Here is a tiny trained network, its code and every weight. The questions are about switching its units off for an input and a class, where a switched-off unit gives its printed mean instead of its output.

import numpy as np


def w(rows, s, z=0):
    codes = np.array(rows[::2]) - 128.0
    scale = np.full(codes.shape[1], s)
    scale[-1] = z or s
    return codes * scale


def f(y):
    return y / 2 * (1 + np.tanh(0.7978845608 * (y + 0.044715 * y**3)))


def log_softmax(a):
    a = a - a.max(-1, keepdims=True)
    return a - np.log(np.exp(a).sum(-1, keepdims=True))


def net(x, mask):
    res = np.array(x, float).reshape(1, 5) / 4 @ E
    y = f(res @ A[0][:, :-1].T + A[0][:, -1])
    res = res + np.where(mask, y, B[0][:, -1]) @ B[0][:, :-1]
    return log_softmax(res[-1] @ U[:, :-1].T + U[:, -1])


A, B = {}, {}
E = w([
[129,128,130,128],'x0',
[149,10,131,161],'x1',
[131,128,130,128],'x2',
[184,111,99,42],'x3',
[69,97,198,80],'x4',
],0.012)
A[0] = w([
[125,62,135,88,75],'N0',
[142,115,102,136,71],'N1',
[203,212,75,110,135],'N2',
[188,108,91,179,123],'N3',
[109,178,120,118,203],'N4',
[62,111,161,179,130],'N5',
[106,158,137,94,130],'N6',
[183,95,97,8,145],'N7',
[122,87,126,104,96],'N8',
[64,194,180,49,101],'N9',
[65,218,150,156,122],'N10',
[94,68,135,105,75],'N11',
[92,137,126,153,160],'N12',
[46,80,142,191,127],'N13',
[121,150,130,127,113],'N14',
[130,115,153,79,100],'N15',
[128,106,155,121,131],'N16',
[83,167,142,239,253],'N17',
[132,166,95,243,164],'N18',
[109,145,129,127,136],'N19',
[103,133,131,136,148],'N20',
[132,114,133,103,100],'N21',
[183,94,64,183,84],'N22',
[153,101,80,143,59],'N23',
[131,118,112,137,92],'N24',
[166,215,79,149,193],'N25',
[101,139,94,88,96],'N26',
[95,164,143,85,96],'N27',
[204,126,99,190,157],'N28',
[96,76,152,117,133],'N29',
[134,187,76,142,182],'N30',
[146,167,132,135,158],'N31',
[133,184,87,136,169],'N32',
],0.016,0.0058)
B[0] = w([
[91,88,62,140,172],'N0',
[144,147,121,138,134],'N1',
[143,129,93,4,240],'N2',
[197,162,125,176,193],'N3',
[50,141,135,118,194],'N4',
[169,120,189,73,186],'N5',
[101,175,149,133,166],'N6',
[82,200,19,159,244],'N7',
[111,104,91,135,150],'N8',
[126,227,194,205,231],'N9',
[27,98,165,158,225],'N10',
[104,76,90,101,163],'N11',
[118,112,163,130,157],'N12',
[186,82,172,55,197],'N13',
[103,137,131,127,138],'N14',
[85,134,114,155,158],'N15',
[111,104,123,113,144],'N16',
[103,38,149,221,248],'N17',
[145,27,89,179,229],'N18',
[105,134,141,128,142],'N19',
[118,124,150,122,141],'N20',
[116,128,115,145,136],'N21',
[189,196,127,186,200],'N22',
[158,167,107,146,155],'N23',
[142,133,122,134,128],'N24',
[100,58,75,47,240],'N25',
[121,169,131,127,147],'N26',
[115,186,160,146,173],'N27',
[211,132,98,181,209],'N28',
[109,69,121,81,172],'N29',
[96,78,94,82,208],'N30',
[99,120,122,107,164],'N31',
[90,97,100,84,197],'N32',
],0.04,0.014)
U = w([
[62,26,75,143,255],'0',
[221,63,158,196,8],'1',
[129,120,88,8,93],'2',
[205,185,83,154,179],'3',
[85,116,254,174,27],'4',
[182,39,197,3,143],'5',
[109,244,145,133,147],'6',
],0.0075,0.0033)

Each question gives the input, the list of numbers given to net, and the class t.
The units are the neurons (one row each of A and B). Each row of codes is followed by its name. A weight is (code - 128) times the scale printed after its matrix; where a second scale follows, it is the last column's (A, B and U).
mask holds one flag per neuron, in row order. A switched-off neuron (its flag False) gives its mean, the last column of its row in B, instead of its output. The means were averaged over made-up inputs and are rounded, as every weight is.
A unit's drop is (log p(t) with every unit on - log p(t) with that unit switched off) / (log p(t) with every unit on - log p(t) with every unit switched off).
The circuit of an input: a set's keep is (log p(t) with only the set's units on - log p(t) with every unit switched off) / (log p(t) with every unit on - log p(t) with every unit switched off). Starting from the 12 units with the biggest drops (on a tie, the unit counted first), units are removed one at a time, each time the one whose removal leaves the highest keep (on an exact tie, the one counted first), for as long as the keep stays at least 0.8.
units of the circuit, in order: the units of the circuit, biggest drop first
k most important neurons: the k neurons with the biggest drops, biggest first
drop when u is switched off: that unit's drop, to one decimal
input [8,3,-4,-6,1], class 5: units of the circuit, in order => (N13)
input [-7,-2,5,1,-4], class 2: units of the circuit, in order => (N2 N17)
input [-3,-8,2,0,4], class 4: 2 most important neurons => (N10 N7)
input [-2,0,-4,-8,1], class 4: 3 most important neurons => (N17 N2 N25)
input [4,1,-7,6,-7], class 3: 3 most important neurons => (N22 N28 N3)
input [6,6,-2,-4,0], class 1: 2 most important neurons => (N2 N25)
input [3,6,-8,1,-6], class 3: 2 most important neurons => (N17 N22)
input [-2,5,7,0,7], class 5: 2 most important neurons => (N13 N17)
input [-6,-5,2,7,0], class 2: 2 most important neurons => (N2 N25)
input [-3,0,6,7,-7], class 2: drop when N2 is switched off => 1.3
input [-6,0,-2,6,8], class 6: drop when N17 is switched off => 0.1
input [-7,1,-4,-8,-6], class 1: drop when N28 is switched off => 0.1
